Each row is followed by its class.
[-59  42 -48   0   5 -55 -45  47 -31 -14  -8 -14  44  62  69  46  28  15
 -19  -8  -1 -28 -13  12  -1   6  24  45 -57  53 -22 -14  -3 -18  79 -28
 -31 -13 -50  55  11 -47  18]
mufup
[ 11 -13  -3  77 -10  37   0   6  13  16   9  23  27 -29  46  -6 -17 -35
  42 -15 -44  26 -44  14  -8  92 -49 -36 -36 -68 -26 -42   5  12  22  66
 -37  -4  18 -38  12  14  40]
zat
[-71  63 -79 -10   4 -47 -32  20 -13  12  -9  -9  36  75  67  32  35  11
   3  -8 -17 -40  12   0 -14   3  50  54 -41  38 -25 -18  19  -7  94  -1
  -8  18 -35  52  -5 -40  11]
Makev
[-61  45 -54  -2  20 -28   4  41 -28  -9 -21 -19  35  62  76  40  32  10
   1  11  -8 -16 -18  -1   3  11  32  42 -49  25 -22 -26  16 -13  79  -4
  -7  -8 -40  16   8 -38   0]
futok
[ 18 -36   0   7 -16  21 -48  -8  -2  39 -19 -64  60  -2  43  48 -55  52
   8  26  20  15   5  54  -8  14 -17  -1 -29   6 -23   3 -16   3 -19  -2
 -17 -37  29  15 -86  17 -41]
bizo
[-54  53 -84 -22   9 -56 -30   1 -18  18 -12  -7  25  67  73  27  28  19
   5  -3 -22  -9  26 -17   1 -13  50  48 -55  25  -8 -37  17 -58  69 -21
   8   5   3  26 -11 -46 -19]
futok
[ -7 -34 -93  31 -32  54 -32 -36 -17   8  32   0  26  -3 -19  36 -51  60
  36 -58   4 -16  -4 -41  34  33  43 -40 -72   2   2  44 -38  18   8  61
  73 -30 -10  -2 -47 -33 -33]
mufup
[ 14 -11  -9 -33  -1  58   3  10 -33  32 -35 -28  75   1  26  17 -42  86
  35  23  13  -4 -11  55 -33  42  46  24  -5  19 -31   2   0  57  -2  24
 -33 -36  21   4 -54  17   6]
kere
[-63  60 -78 -21  -2 -53 -51  21 -30  13 -20   0  34  66  58  18  23  45
   9 -11 -20 -30  27  10 -12  15  60  67 -41  47 -19 -10   5 -12  73 -25
   2  -6 -33  54   8 -37  28]
mufup
[ 24  21  16  33  -9  16 -18 -21  33  60 -19  25  19 -23  19 -51 -30 -59
  52 -17 -46  42 -54 -30  16  76 -47 -40 -30 -46 -18 -58  -4  -4  27  19
  -5  11  20 -20  10  62  43]
tatip
[ 10 -28 -18 -11 -12  38 -58 -16  -1  35 -17 -46  76  -9  35  29 -60  46
  29  29   8  -1  17   6 -12  52  -1  16 -33  12 -24  -3   4  13  -2  31
  -8 -29  17 -12 -73   9 -41]
tatip
[ 20 -26 -82  37   2  59 -23 -53 -13   4  27 -12  28 -11 -25  26 -39  42
  42 -40   3 -11  -3 -77  30  27  29 -22 -48   6  13  51 -31  -2   2  83
  95 -17  -7  -5 -80  -8 -48]
tofa
[-27  65 -62 -36  37 -32 -67 -10 -59  39 -25  16  46  81  37   9   7  34
  11  -1  -8 -17  24 -32 -14  -7  47  93 -26  59 -31 -38  -6 -44  56 -28
  41  11 -17  44   3 -35  35]
bizo
[-51  36 -50  24  13 -59 -29  51 -35 -17   7 -11  37  51  71  38  45  10
 -16   1 -22 -24   1   5   2   4  19  45 -47  43 -16   1  11 -20  76  -2
 -19  -8 -45  41  -6 -50  17]
zat
[-70  58 -72  -2   5 -26 -18  25 -23  -9 -24 -11  25  56  73  30  33  31
  -3   9 -18 -28   6  -1  -5   0  42  52 -48  23 -22 -22  21 -13  81   4
   8  -1 -26  25  -6 -40  -3]
futok
[  4  -1  19  89 -20  39  22 -13  32  17   0  -2  27 -31  32  -3 -15 -15
  30 -26 -29  20 -56   8  -9  95 -43 -16 -37 -94  -9 -61 -23   1  19  66
 -39  -2  20 -56  23  24  40]
lop
[ 11 -30 -14  -8 -27   8 -53 -10  19  49 -18 -55  59  -6  49  14 -56  43
  10  18  12   3  -1  19  -1  33  -9   1 -44  14 -18  -2  -2  17 -12   0
 -16 -28  29  -3 -93  14 -49]
tatip
[ 11 -20  -4 -22   0  42 -25   1 -24  43 -37 -37  79  -8  19  37 -55  71
  55  19  24  16 -18  42 -37  42  21  22 -24  17 -20  -4   4  45 -12  11
 -22 -21   7   0 -53  12 -25]
pag
[ -6 -38 -70  22 -40  66 -24 -30 -11   6  33 -13  35 -14 -23  26 -57  65
  42 -52   6 -21  -8 -89  44  35  33 -31 -66  11   4  35 -31  18  15  90
  88 -28 -18 -20 -86 -15 -44]
tatip
[ 24 -22 -13   3 -13  36 -18 -16 -12  31  -6 -11  89   1  47  13 -31  48
  -2  26   0   4   2  46 -21  51  38  41 -31  20 -22  11   0  28 -36  29
 -29 -40   0   2 -56  10 -31]
zat
[ 10  -2  13  55 -28  35 -54  -9  23  41 -13  24  10 -25  41 -23 -18 -48
  43 -35 -44  38 -65  37  13  74 -55 -45 -22 -50 -27 -66  -1  22  30  23
 -67  -4  27 -10  27  50  63]
mufup
[-32  72 -66 -50  21 -40 -43  18 -62  36 -26  15  50  80  38  -3  13  41
  12 -18  -7 -19  12 -34 -18  24  46  91 -39  69 -34 -26  -5 -32  55 -44
  28   8 -22  48  24 -46  42]
mufup
[ -5 -20   1  -2 -16  41   9 -13 -21  25 -14  -1  68  -4  53   3 -42  60
 -18  23  22  18 -10  41 -15  46  43  17 -35   6 -32   9   4  36 -25  38
 -45 -33  20   1 -53  25 -24]
kere
[ -4 -14 -21  11  -9  33 -26 -10  13  32  -1 -48  71   1  44  45 -43  25
  14  16   2  -3   8  39 -16  39  -4  21 -34  -4 -31   9  -1  18   3  36
 -31 -13  13  17 -55   5 -55]
Makev
[-24  64 -65 -42  40 -44 -33  20 -48  50 -10  -6  56  78  37  -4  22  19
  30  -5 -12 -24  12 -34 -18   7  32 101 -25  59 -39 -31  -3 -37  71   5
  42  30 -14  50  20 -33  29]
Makev
[-11  -4  15  81  -9  20   2   7  23  30  -2  -1  19 -42  41   5 -20 -29
  66 -22 -27  43 -64  12 -20  85 -66 -29 -48 -70  -8 -42  12  -6  13  45
 -38   8  11 -44  20  22  26]
pag
[  0 -15 -64  42 -10  38 -38 -26 -25   2  10   3  15 -36 -10  46 -37  48
  58 -47  -7   2 -25 -17  -2  21  15 -41 -65 -13  16  50 -23  16  16  84
  88 -11 -10 -14 -51 -38 -47]
pag
[-26  72 -68 -48  31 -48 -43  13 -56  32 -22  15  54  84  33   0  14  24
  10 -13  -2 -18   9 -40 -16  20  46  85 -42  71 -32 -34  -6 -46  54 -46
  35  15 -18  49  31 -47  40]
mufup
[-70  63 -63 -10  13 -57 -22  27 -38  -6 -18  -6  13  63  71   4  38  52
   0   6 -18 -27  14  14 -19   0  50  51 -38  31 -18  -8   9 -10  87   2
  -1   3 -21  46  -7 -37  39]
kere
[ 11  38  25  43   1  30  28  -5   8  44 -14  31   6 -15  25 -64 -20 -36
  57  -6 -44  41 -47   1   2  82 -47 -34 -32 -54 -36 -41  -6   8  24  24
 -22  14  33  -9  28  65  63]
kere
[  1 -14 -80  43 -25  59   6 -52 -11   2  26  -4  19  -6 -20  36 -36  51
  28 -64  -6 -18  -1 -52  30  24  47 -38 -60 -23  14  31 -50  22   1  80
  85 -21  -7 -21 -59 -33 -39]
lop
[ 22  33  -3  33   0  43  25 -21  21  53 -27  28  24 -14  38 -38 -22 -55
  57  -6 -47  47 -69  -3  22  77 -22 -41 -15 -60 -26 -63  10   1  21  29
 -28   0  34 -22  35  53  35]
futok
[ 23 -17   0 -26   0  72 -43 -11 -36  39 -34 -28  85   7  19  51 -68  86
  23  16  24  13   4  44 -34  28  30  35 -10  15 -31 -15   1  48 -14  13
 -17 -36  14   8 -58  11 -19]
bizo
[ 16 -25 -56  16 -23  50 -50 -38 -27  -7  40   8  38 -19  -9  33 -44  56
  29 -42  15 -21 -36 -62  25  33  19 -12 -64  30  12  47 -26  21  24  84
  82 -28 -14 -18 -58 -33 -44]
tatip
[ 17  29  12  47   4  35 -27 -39  10  56 -16  38  16 -17  24 -21 -45 -40
  49 -17 -46  52 -33  -6  -1  62 -38 -35 -27 -68 -26 -64  -2   1  25   7
 -30   7  16  -7  32  44  44]
bizo
[ 20 -29   1  -8 -18  12 -32   4  16  39 -11 -60  71 -13  44  21 -52  39
  15  26  22  -3  -2  15 -10  35 -16   8 -41  27 -21   3  -2  19 -26   0
 -14 -31  13  -2 -86  18 -52]
tatip
[ 39  -3  58  38 -21  26 -18  32  -5  38  -8  14  33 -12  42 -35 -21 -49
  30  -6 -31  33 -65  -5   7  76 -57 -10 -29 -34 -43 -53 -33 -15  19  39
 -47 -13   1   1  33  62  61]
mufup
[-39  69 -55 -42  35 -47 -18  24 -67  19 -19   2  31  71  39 -24  25  56
  20   3  -8 -19  13 -24 -15  12  39  95 -19  57 -32 -22  -5 -38  60  -4
  39  14   0  35  12 -36  49]
kere
[-22  63 -73 -51  27 -42 -57  15 -62  42 -25  21  52  76  33  -6  17  26
  16 -16 -11 -20   7 -26 -11  10  53  87 -26  73 -33 -37  -8 -35  53 -32
  35  10 -12  51  26 -45  50]
mufup
[-11 -19 -76  35 -18  62   7 -28 -27  -9  27  -9  12 -16 -12  20 -46  68
  34 -40  -3 -12   5 -47  33  22  35 -46 -59  -8  -5  48 -27  23  13 103
  76 -21  13   1 -63 -19 -33]
kere
[ 20 -17  -9 -15  -6   3  -8  -2  12  48   0 -68  72   9  51  33 -33  23
  19  22  11   1  -3  42 -21  23 -13  17 -33  18 -26   3 -19   7  -7   8
 -16 -12  19  33 -70   9 -50]
Makev
[ 17   1  10  42 -22  44 -50  -3  10  43 -12  38  30 -19  43 -26 -27 -40
  38 -31 -33  34 -72  32   1  67 -53 -34 -15 -35 -40 -64  -4  18  18  37
 -57  -3  40  -6  30  48  63]
mufup
[ 13 -23  -9 -18   1  54  -8  11  -6  47 -20 -54  91   8  28  52 -42  33
  34  17  17  -5  -7  41 -28  33  27  15 -14  22 -39 -14  14  64   7  32
 -31 -13  11  15 -48  15 -26]
Makev
[ -4 -21 -20  27 -12  48 -47 -30  -1  25 -11 -42  56   3  41  60 -64  46
   3  17  11  15  21  39  -9  35   3   8 -41 -13 -17   2  12  13 -22   6
 -26 -34  14  -1 -62  -2 -51]
bizo
[ 27 -19 -58  27   8  57 -39 -38 -38 -14  37   9  39 -16 -26  38 -25  51
  32 -38  10  -8 -33 -65   9  26  29   6 -43  28  12  55 -23   3  23  83
  88 -13 -14 -12 -56 -15 -37]
tofa
[ 13 -26 -81  40   8  44 -48 -39 -18  -7  22  -2  29 -35 -15  52 -19  43
  45 -44 -16 -11 -15 -29   7  20  37 -31 -31  -6  23  42 -25   7  40  92
  67 -17  -6  -2 -77 -32 -32]
tofa
[  6 -22 -69  43  -2  44 -35 -37 -20 -22  40  -7  23 -32  -9  54 -14  47
  33 -36   1 -26 -19 -47  14  29  17   5 -44  16  19  59 -17  12  29  77
  63 -16 -16  -6 -74 -30 -37]
tofa
[-66  46 -70  -6   3 -88 -65   7 -18  26  -3  -8  11  56  70  20  30  18
  20 -14 -21  -8  18  -8 -20 -21  35  50 -64  40   3 -18   6 -56  58 -39
  11  19 -26  35 -21 -53 -12]
pag
[-64  57 -82 -14  11 -66 -40   3  -7  25  13 -11  29  65  72  32  37   4
   7 -23 -28 -28  21 -15 -18 -19  41  52 -48  38 -17 -29   9 -32  85 -18
  -5  25 -28  56 -10 -47  -5]
Makev
[ 13 -28 -67  17 -15  57 -44 -25 -22   5  14   7  35 -30 -18  42 -42  44
  39 -44  -9 -20 -22 -52  14  30  30 -44 -55   5   8  42 -28  23  39  86
  92 -21  -9 -21 -74 -35 -35]
tatip
[  2 -24  -6  25 -22 -12 -40  -8  23  41  -9 -70  46 -14  51  29 -41  28
  22  19  14  23 -10  44  -5  22 -26   0 -54   6  -2   8   1 -13 -38 -13
 -25 -17  23  12 -82   8 -65]
pag
[ 21  21  28  79 -18  36 -16 -22  22  38 -10   9  13 -26  22 -18  -3 -42
  28 -41 -44  40 -76   6  10  65 -55 -31 -16 -65 -14 -63  -9   5  26  36
 -36   7  37 -39  28  55  61]
lop
[ 34  10  49  33  -7  54  36  24   5  39 -19   9  32 -21  51 -45 -20 -40
  53  11 -40  29 -74  -1   7  71 -62   0 -13 -53 -45 -54 -24  -3  16  72
 -31 -14  22 -25  33  73  43]
futok
[  7 -16 -79  49 -24  66   5 -55 -19  -1  32  -9  19   0 -27  40 -45  54
  12 -66   2  -6 -14 -68  34  11  45 -40 -62 -20  17  33 -42  17  -3  88
  97 -17   0 -21 -47 -28 -45]
lop
[  16  -32  -11  -16  -29   12  -51  -11   17   38  -17  -50   67   -7
   48   19  -56   42    9   23   20    1   -7   25   -4   25   -7   -4
  -33   21  -18   -6  -10   20  -16    8  -18  -33   21    7 -100   15
  -46]
tatip
[ 29  -3   1  58 -19  29 -29  -9  14  36  -5  35  11 -25  41 -27  -7 -57
  39 -29 -55  37 -68  22  21  68 -50 -46  -6 -47 -23 -51   7  14  27  46
 -50   0  42 -19   5  41  63]
zat
[-34  66 -66 -35  33 -54 -21  16 -39  36  -6   1  54  78  39  11  24   3
  20 -11  -8 -19   7 -40  -9   8  35  84 -26  56 -33 -33   1 -38  68  -4
  35  29 -23  51  14 -35  23]
Makev
[ 20  32  18  33   8  30   9  -8  15  66  -6  25  25 -18  19 -39 -17 -65
  58 -17 -54  42 -54  -9  -4  68 -37 -38 -15 -56 -36 -50   4   6  44  33
 -24  30  14  -1  52  52  40]
Makev
[-38  71 -49 -31  26 -48 -42   9 -57  35 -22  14  42  61  31  -4  16  23
  31  -9  -7  -1  -2 -41 -16   4  23  86 -42  62 -19 -22   9 -58  45 -21
  38  28 -17  33  23 -29  17]
pag
[ 10 -37 -11 -21 -16  52 -35   8   0  35 -29 -43  84  -8  25  43 -51  50
  34  13  17  -5 -11  27 -10  43  24   1 -14  19 -19 -21  11  55   4  16
 -40 -38   1  -8 -80  14 -16]
tatip
[ 30  16   2  44 -13  31 -28 -19  -2  34  -7  47  10 -28  41 -44  -9 -42
  33 -25 -61  38 -69  11   4  76 -44 -29  -3 -48 -23 -50   8  11  27  43
 -37   5  33 -23  24  28  61]
zat
[ 16 -23   7 -27  -6  37  -9  -7 -17  46 -15 -11  95   9  48  22 -35  42
   1  16  24   8 -27  49 -36  41  29  45 -20  25 -42   7 -17  46  -8  43
 -20 -26  -8   2 -46  35 -33]
Makev
[-72  55 -72  -8  14 -87 -39  14 -21  13  -4  -8   5  56  67   3  41  43
   8  -3 -31 -22  45   9  -9  -9  48  52 -48  30 -10  -8  -1 -44  84 -18
   1   9   0  44 -19 -40  18]
kere
[ 14 -23 -14  -1 -30  11 -46  -3   9  43 -15 -53  61  -1  44  30 -47  35
   4   9  14  11   1  51  -3  27 -11   3 -43  22 -24   0  -8  12 -33 -28
 -33 -32  28  27 -64  13 -36]
mufup
[  4 -25 -62  34 -28  52 -44 -27 -23 -13  32  -1  34 -33  -2  45 -43  55
  21 -44  12 -31 -37 -58  27  34  21 -15 -63  21   8  49 -12  37  27 101
  76 -30 -14 -25 -60 -37 -42]
tatip
[ 12 -14 -44  22  -6  50 -19 -16 -56 -12  33   4  28 -12 -18  22 -34  90
  29 -28  20 -11 -21 -33  17  27  29  -4 -62  22  -5  60 -30  24  30  92
  75 -22  10  -1 -42 -25 -19]
kere
[ 10 -24 -88  13 -31  63 -32 -37 -34  10  23   3  32   0 -26  29 -57  63
  42 -54   0  -9   1 -48  31  33  40 -32 -61   7  -1  36 -41  10   7  74
  89 -26  -2  15 -52 -29 -24]
mufup
[ 34 -22 -24 -20  -5  48 -22   2 -30  35 -20 -19  86   4  32  33 -45  54
  21   8  -2   8  -9  33 -23  42  39   9 -12  22 -27  -2   2  45 -12  18
 -19 -35  18   3 -65  -7 -19]
zat
[-34  70 -55 -51  31 -41  -4  16 -70  21 -19  14  33  81  37 -22  24  40
  18  -1  -1 -17   8 -35  -6  19  44  89 -30  61 -29 -28  -2 -39  56 -14
  34  16   1  37  14 -39  50]
kere
[-53  62 -70   1   5 -83 -51 -12  -6  13   5  -9  19  77  66  31  46  14
 -11 -20 -33 -23  31 -13 -16 -15  64  59 -49  25   5 -33 -15 -59  76 -30
  14  15  -8  25  -8 -45   3]
lop
[ -5 -18 -13  -7  -6  42   2   4 -18  16 -25 -35  61  -4  35  29 -40  69
  15  14  16   9  -9  46 -13  42  36   7 -18   5 -24 -10  11  49  -2  31
 -39 -30  27   4 -59   6 -11]
kere
[ 39  11  61  48 -20  40   5   8  -8  43 -23  21  29  -7  42 -33 -18 -45
  18  -8 -42  26 -62  -2   0  63 -48  -2 -16 -68 -35 -59 -45   2  27  70
 -41  -3  28 -18  28  57  66]
lop
[-47  60 -69   7   4 -76 -48  -6  -9  22  -5  -8  26  71  67  31  37  22
 -11 -23 -33 -23  27  -8 -16 -12  67  57 -45  14   3 -32 -21 -47  73 -22
   1   5 -11  27 -16 -51  10]
lop
[ -7 -18  -8  15 -17  27 -36 -20  -3  27 -18 -46  60 -11  40  46 -53  36
  26  25  13  18   3  31 -25  40 -11  11 -49   0 -12  15   8   5 -30   7
 -21 -20  10  -3 -63   1 -58]
pag
[ 16   3  11  45 -24  42 -43  -9   1  44 -16  26  20 -21  35 -26 -21 -37
  37 -36 -36  41 -72  18   9  78 -51 -38 -21 -41 -29 -59   3  10  26  29
 -50  -4  30 -13  38  42  66]
mufup
[ 23  39  14  34   4  14  -7 -21  10  71 -25  43  19 -17  21 -47 -35 -46
  79 -26 -45  63 -58  -6 -11  65 -45 -30 -40 -52 -18 -47  -5  -8   7   9
 -10  21  18  -8  31  54  34]
pag
[ 16   3 -88   5 -16  54 -67 -48  -8  18  12   7  23 -13 -12   8 -66  60
  41 -49  -9 -26 -11 -75  10  26  33 -27 -60  13  -6  35 -20  28  25  79
 114  -6  25 -23 -66 -33 -58]
tatip
[ -2  -9   9  62 -16  43 -13  15  14  22   1  16  35 -29  36   9 -26 -24
  39 -32 -27  22 -47  14  -9  90 -49 -16 -42 -51 -30 -48   3   6  17  38
 -58  -8  17 -32  36  22  39]
mufup
[ 11 -24 -21  11   4  39 -40 -28   1  27 -16 -49  68  -4  39  40 -35  22
  20  28   0   7  10  17 -21  41  10  27 -22   9 -11   8   6   8 -14  11
 -19 -24   5  -4 -79  15 -43]
tofa
[-57  30 -67  18   0 -50 -34  40 -24 -22  -3  -1  26  58  76  43  35   2
 -13  -1 -25 -30   6  19  10  12  22  31 -50  28 -17  -2   9  -6  80  -7
 -33 -11 -44  40 -26 -56  12]
zat
[ 21 -16 -82  26  19  50 -38 -43 -23  -7  14   8  27 -33 -19  42 -20  44
  43 -37 -13 -15 -22 -36  -4  25  36 -15 -30  -1  17  46 -26  13  37  89
  87  -9  -6  -5 -68 -29 -29]
tofa
[  3   5  -2  63 -20  25 -45 -13  24  38 -15  21   7 -28  38 -19 -11 -55
  35 -37 -44  39 -67  33  24  76 -55 -40 -20 -48 -22 -63   9  12  28  26
 -52   3  32  -7  30  41  64]
mufup
